Below is a small trained network, with its code and all its weights. Each question gives an input and a class and asks what happens when units are switched off, that is, made to give their printed mean instead of their output.

import numpy as np


def w(rows, s, z=0):
    codes = np.array(rows[::2]) - 128.0
    scale = np.full(codes.shape[1], s)
    scale[-1] = z or s
    return codes * scale


def norm(h):
    return h / np.sqrt((h * h).mean(-1, keepdims=True) + 1e-5)


def f(y):
    return y / 2 * (1 + np.tanh(0.7978845608 * (y + 0.044715 * y**3)))


def log_softmax(a):
    a = a - a.max(-1, keepdims=True)
    return a - np.log(np.exp(a).sum(-1, keepdims=True))


def net(x, mask):
    res = np.array(x, float).reshape(1, 5) / 4 @ E
    u = 0
    for l in range(2):
        y = f(norm(res) @ A[l][:, :-1].T + A[l][:, -1])
        res = res + np.where(mask[u : u + 10], y, B[l][:, -1]) @ B[l][:, :-1]
        u += 10
    return log_softmax(norm(res)[-1] @ U[:, :-1].T + U[:, -1])


A, B = {}, {}
E = w([
[129,129,127,132,127,129],'x0',
[139,131,248,160,41,2],'x1',
[75,180,40,175,22,111],'x2',
[235,131,90,91,56,146],'x3',
[206,175,92,213,198,70],'x4',
],0.0048)
A[0] = w([
[41,133,227,173,176,185,61],'L0N0',
[209,71,225,53,225,141,79],'L0N1',
[239,125,124,100,81,155,106],'L0N2',
[156,157,216,116,103,48,20],'L0N3',
[148,98,88,124,183,210,150],'L0N4',
[240,170,155,194,242,76,2],'L0N5',
[188,41,86,40,85,117,95],'L0N6',
[24,84,117,151,191,76,86],'L0N7',
[58,45,224,54,103,203,101],'L0N8',
[122,154,195,73,124,2,70],'L0N9',
],0.0079,0.0046)
B[0] = w([
[168,165,196,128,124,140,169],'L0N0',
[2,176,80,230,18,193,253],'L0N1',
[167,202,239,201,190,121,195],'L0N2',
[180,57,123,127,124,116,179],'L0N3',
[171,24,182,136,169,119,225],'L0N4',
[126,150,85,64,97,27,218],'L0N5',
[129,190,201,119,136,40,190],'L0N6',
[233,215,186,158,160,140,172],'L0N7',
[116,135,97,58,77,14,246],'L0N8',
[201,84,137,144,174,187,198],'L0N9',
],0.0085,0.0047)
A[1] = w([
[92,131,102,116,189,165,114],'L1N0',
[106,239,224,121,180,142,23],'L1N1',
[120,173,154,129,95,96,74],'L1N2',
[119,88,63,118,158,194,231],'L1N3',
[135,142,96,162,187,48,24],'L1N4',
[188,168,145,174,76,138,135],'L1N5',
[116,3,180,201,114,101,251],'L1N6',
[121,95,139,208,72,81,91],'L1N7',
[56,142,92,223,58,168,37],'L1N8',
[132,143,44,162,122,63,129],'L1N9',
],0.011,0.002)
B[1] = w([
[148,82,88,119,182,120,143],'L1N0',
[147,195,190,181,157,142,221],'L1N1',
[45,132,115,155,177,141,219],'L1N2',
[201,87,133,147,112,101,181],'L1N3',
[69,138,128,73,54,64,191],'L1N4',
[95,166,121,106,196,190,249],'L1N5',
[164,81,2,125,187,170,251],'L1N6',
[186,75,96,123,173,161,253],'L1N7',
[67,152,26,216,103,240,240],'L1N8',
[32,62,250,56,44,157,220],'L1N9',
],0.0078,0.0052)
U = w([
[216,40,103,104,181,104,254],'0',
[39,138,112,168,103,180,101],'1',
[57,126,186,45,62,5,55],'2',
[147,207,224,160,193,116,42],'3',
],0.013,0.001)

Each question gives the input, the list of numbers given to net, and the class t.
The units are the neurons (one row each of A and B). Each row of codes is followed by its name. A weight is (code - 128) times the scale printed after its matrix; where a second scale follows, it is the last column's (A, B and U).
mask holds one flag per neuron, layer by layer. A switched-off neuron (its flag False) gives its mean, the last column of its row in B, instead of its output. The means were averaged over made-up inputs and are rounded, as every weight is.
A unit's drop is (log p(t) with every unit on - log p(t) with that unit switched off) / (log p(t) with every unit on - log p(t) with every unit switched off).
The circuit of an input: a set's keep is (log p(t) with only the set's units on - log p(t) with every unit switched off) / (log p(t) with every unit on - log p(t) with every unit switched off). Starting from the 12 units with the biggest drops (on a tie, the unit counted first), units are removed one at a time, each time the one whose removal leaves the highest keep (on an exact tie, the one counted first), for as long as the keep stays at least 0.8.
units of the circuit, in order: the units of the circuit, biggest drop first
unit that matters most: the unit with the biggest drop
k most important neurons: the k neurons with the biggest drops, biggest first
top k neurons in layer l: the k neurons of layer l with the biggest drops, biggest first
drop of u: that unit's drop, to one decimal
input [8,8,8,8,-3], class 0: 2 most important neurons -> (L1N7 L0N1)
input [1,6,1,-7,7], class 2: unit that matters most -> L0N5
input [-7,6,5,7,-3], class 3: 4 most important neurons -> (L0N2 L0N4 L0N1 L0N6)
input [3,0,3,6,-6], class 2: units of the circuit, in order -> (L0N1 L1N6)
input [5,8,8,2,-5], class 0: 2 most important neurons -> (L0N1 L1N7)
input [3,-6,1,8,6], class 3: top 3 neurons in layer 0 -> (L0N2 L0N8 L0N3)
input [6,-1,5,-6,2], class 3: 2 most important neurons -> (L0N7 L0N1)
input [-2,-8,6,6,1], class 0: 2 most important neurons -> (L0N1 L0N8)
input [3,0,-3,-7,-7], class 2: top 2 neurons in layer 0 -> (L0N8 L0N2)
input [-5,-2,4,-7,8], class 2: units of the circuit, in order -> (L0N1 L1N4)
input [1,3,-8,7,-2], class 1: 2 most important neurons -> (L0N1 L1N8)
input [6,1,2,-3,3], class 2: top 3 neurons in layer 1 -> (L1N4 L1N9 L1N8)
input [4,-7,1,0,6], class 0: 2 most important neurons -> (L0N4 L0N8)
input [-1,-2,7,6,-8], class 2: top 2 neurons in layer 0 -> (L0N1 L0N6)
input [-4,6,1,-8,1], class 3: unit that matters most -> L0N7
input [-1,-1,-7,5,-6], class 1: 2 most important neurons -> (L0N1 L0N5)
input [7,6,-8,-1,-6], class 1: 2 most important neurons -> (L0N1 L0N4)
input [2,-8,-7,-5,-3], class 0: 2 most important neurons -> (L0N4 L1N3)
input [-5,0,-1,4,-3], class 3: 2 most important neurons -> (L0N2 L1N1)
input [7,-2,0,-4,2], class 3: units of the circuit, in order -> (L0N7)
input [2,0,-5,-5,6], class 2: top 2 neurons in layer 0 -> (L0N5 L0N2)
input [2,-5,-3,-1,-7], class 2: drop of L0N8 -> 1.3
input [-5,1,-5,-4,8], class 2: drop of L0N5 -> 1.2
input [-7,4,3,8,4], class 3: drop of L0N2 -> 0.6
input [-4,3,-7,1,4], class 1: drop of L0N1 -> 1.3
input [7,4,-8,2,-6], class 1: top 2 neurons in layer 0 -> (L0N1 L0N5)
input [-2,0,-8,3,8], class 1: top 2 neurons in layer 0 -> (L0N1 L0N8)
input [1,6,-8,3,1], class 1: top neuron in layer 0 -> (L0N1)
